Here is a tiny trained network, its code and every weight. The questions are about switching its units off for an input and a class, where a switched-off unit gives its printed mean instead of its output.

import numpy as np


def w(rows, s, z=0):
    codes = np.array(rows[::2]) - 128.0
    scale = np.full(codes.shape[1], s)
    scale[-1] = z or s
    return codes * scale


def f(y):
    return y / 2 * (1 + np.tanh(0.7978845608 * (y + 0.044715 * y**3)))


def log_softmax(a):
    a = a - a.max(-1, keepdims=True)
    return a - np.log(np.exp(a).sum(-1, keepdims=True))


def net(x, mask):
    res = np.array(x, float).reshape(1, 6) / 4 @ E
    y = f(res @ A[0][:, :-1].T + A[0][:, -1])
    res = res + np.where(mask, y, B[0][:, -1]) @ B[0][:, :-1]
    return log_softmax(res[-1] @ U[:, :-1].T + U[:, -1])


A, B = {}, {}
E = w([
[197,31,19,71,152,204,119,212,195,100],'x0',
[190,91,83,138,233,126,225,33,106,160],'x1',
[147,7,109,91,138,36,128,92,135,106],'x2',
[105,160,150,169,185,86,224,131,191,19],'x3',
[9,162,43,119,163,50,175,139,10,199],'x4',
[168,125,41,254,106,45,85,79,78,113],'x5',
],0.0064)
A[0] = w([
[169,136,76,91,123,241,70,186,136,177,106],'N1',
[76,134,114,122,123,76,115,104,44,180,130],'N2',
[191,50,8,147,176,95,125,130,146,95,146],'N3',
[78,220,116,193,205,95,217,97,71,149,201],'N4',
[167,60,39,147,140,107,132,124,131,98,116],'N5',
[183,37,21,160,166,105,144,140,151,100,159],'N6',
[164,148,254,136,63,150,107,99,186,101,170],'N7',
[75,183,132,160,30,108,71,204,112,81,154],'N8',
[119,97,115,73,114,159,98,158,129,152,65],'N9',
[162,138,225,135,80,154,93,126,187,78,137],'N10',
[103,209,110,171,198,120,193,110,86,144,139],'N11',
[131,72,81,109,165,90,159,147,149,88,148],'N12',
[162,134,92,122,92,208,72,181,140,174,145],'N13',
[180,140,122,227,125,76,137,69,124,77,132],'N14',
[103,133,161,75,192,138,202,170,165,103,166],'N15',
[68,128,86,126,110,49,117,106,26,190,144],'N16',
[134,132,190,99,138,158,160,138,166,112,83],'N17',
[165,78,130,110,106,107,100,141,171,112,2],'N18',
[64,188,126,181,35,107,67,213,117,99,165],'N19',
[78,206,128,172,190,103,200,87,78,145,171],'N20',
[107,119,123,84,214,130,225,153,177,89,175],'N21',
[175,137,166,133,134,191,125,141,196,86,64],'N22',
[167,144,114,226,130,83,131,54,122,89,140],'N23',
],0.0085,0.0033)
B[0] = w([
[183,165,149,157,51,238,64,131,160,172,203],'N1',
[68,98,138,108,99,61,125,82,49,173,208],'N2',
[111,99,46,119,156,142,127,90,63,24,224],'N3',
[167,239,96,86,190,136,167,70,108,153,245],'N4',
[122,118,73,136,180,110,122,95,83,67,191],'N5',
[97,104,68,97,153,144,117,117,78,37,221],'N6',
[73,104,138,153,158,152,48,59,175,33,210],'N7',
[11,188,197,46,40,137,112,107,185,155,211],'N8',
[193,128,135,180,122,190,124,119,121,117,155],'N9',
[77,87,164,164,105,143,79,106,148,83,202],'N10',
[154,212,116,106,184,139,193,92,136,139,201],'N11',
[97,110,125,133,167,102,161,124,140,46,180],'N12',
[174,172,150,124,82,196,80,112,149,181,192],'N13',
[200,107,192,217,164,145,66,141,156,177,207],'N14',
[124,88,142,179,158,178,171,162,187,48,183],'N15',
[48,71,162,120,70,54,78,75,58,181,238],'N16',
[79,121,138,122,144,117,133,156,171,86,159],'N17',
[104,168,84,76,153,117,159,101,113,103,152],'N18',
[2,185,207,29,26,148,92,146,187,146,219],'N19',
[153,228,84,107,180,126,161,53,84,145,223],'N20',
[133,110,117,141,166,199,203,192,175,34,199],'N21',
[94,69,132,141,94,109,99,126,106,117,184],'N22',
[187,125,181,200,152,123,86,123,135,178,209],'N23',
],0.0086,0.011)
U = w([
[255,175,201,224,158,168,133,155,197,200,124],'0',
[186,65,79,146,83,179,101,150,77,140,93],'1',
[79,145,171,109,60,165,68,129,190,109,181],'2',
[93,173,160,53,77,55,162,127,96,234,60],'3',
[147,165,42,78,209,132,210,115,110,71,178],'4',
[109,38,137,179,161,33,78,90,73,127,156],'5',
[213,148,140,131,67,120,107,182,149,190,2],'6',
[79,40,155,127,135,124,212,229,194,73,53],'7',
],0.0085,0.006)

Each question gives the input, the list of numbers given to net, and the class t.
The units are the neurons (one row each of A and B). Each row of codes is followed by its name. A weight is (code - 128) times the scale printed after its matrix; where a second scale follows, it is the last column's (A, B and U).
mask holds one flag per neuron, in row order. A switched-off neuron (its flag False) gives its mean, the last column of its row in B, instead of its output. The means were averaged over made-up inputs and are rounded, as every weight is.
A unit's drop is (log p(t) with every unit on - log p(t) with that unit switched off) / (log p(t) with every unit on - log p(t) with every unit switched off).
The circuit of an input: a set's keep is (log p(t) with only the set's units on - log p(t) with every unit switched off) / (log p(t) with every unit on - log p(t) with every unit switched off). Starting from the 12 units with the biggest drops (on a tie, the unit counted first), units are removed one at a time, each time the one whose removal leaves the highest keep (on an exact tie, the one counted first), for as long as the keep stays at least 0.8.
circuit, biggest first: the units of the circuit, biggest drop first
unit that matters most: the unit with the biggest drop
k most important neurons: the k neurons with the biggest drops, biggest first
drop of u: that unit's drop, to one decimal
input [8,2,3,-4,1,1], class 4: circuit, biggest first : (N3)
input [5,-1,-8,6,-1,-7], class 7: circuit, biggest first : (N21; N15)
input [8,6,0,-2,-8,-5], class 1: circuit, biggest first : (N1; N19; N3)
input [6,-4,1,4,-2,3], class 4: 4 most important neurons : (N3; N16; N6; N5)
input [-7,0,5,1,4,-6], class 3: circuit, biggest first : (N2; N7)
input [1,2,8,4,-5,1], class 4: 2 most important neurons : (N16; N3)
input [-7,0,3,8,8,0], class 3: 2 most important neurons : (N16; N2)
input [-4,0,8,2,7,-7], class 4: 3 most important neurons : (N21; N19; N8)
input [-8,7,6,0,-2,-4], class 4: 3 most important neurons : (N1; N20; N13)
input [1,6,7,-2,-5,-5], class 4: 2 most important neurons : (N19; N3)
input [8,-4,3,-5,8,-7], class 1: 3 most important neurons : (N19; N8; N9)
input [0,3,7,-5,-5,2], class 4: 2 most important neurons : (N16; N2)
input [5,5,-1,-5,3,-3], class 1: 2 most important neurons : (N1; N4)
input [-4,6,8,8,3,5], class 4: unit that matters most : N4
input [-7,-1,4,0,-1,0], class 5: drop of N1 : 0.4
input [-8,-2,6,6,0,8], class 0: drop of N23 : 0.7
input [8,-3,7,-5,-2,-1], class 1: drop of N1 : 0.7
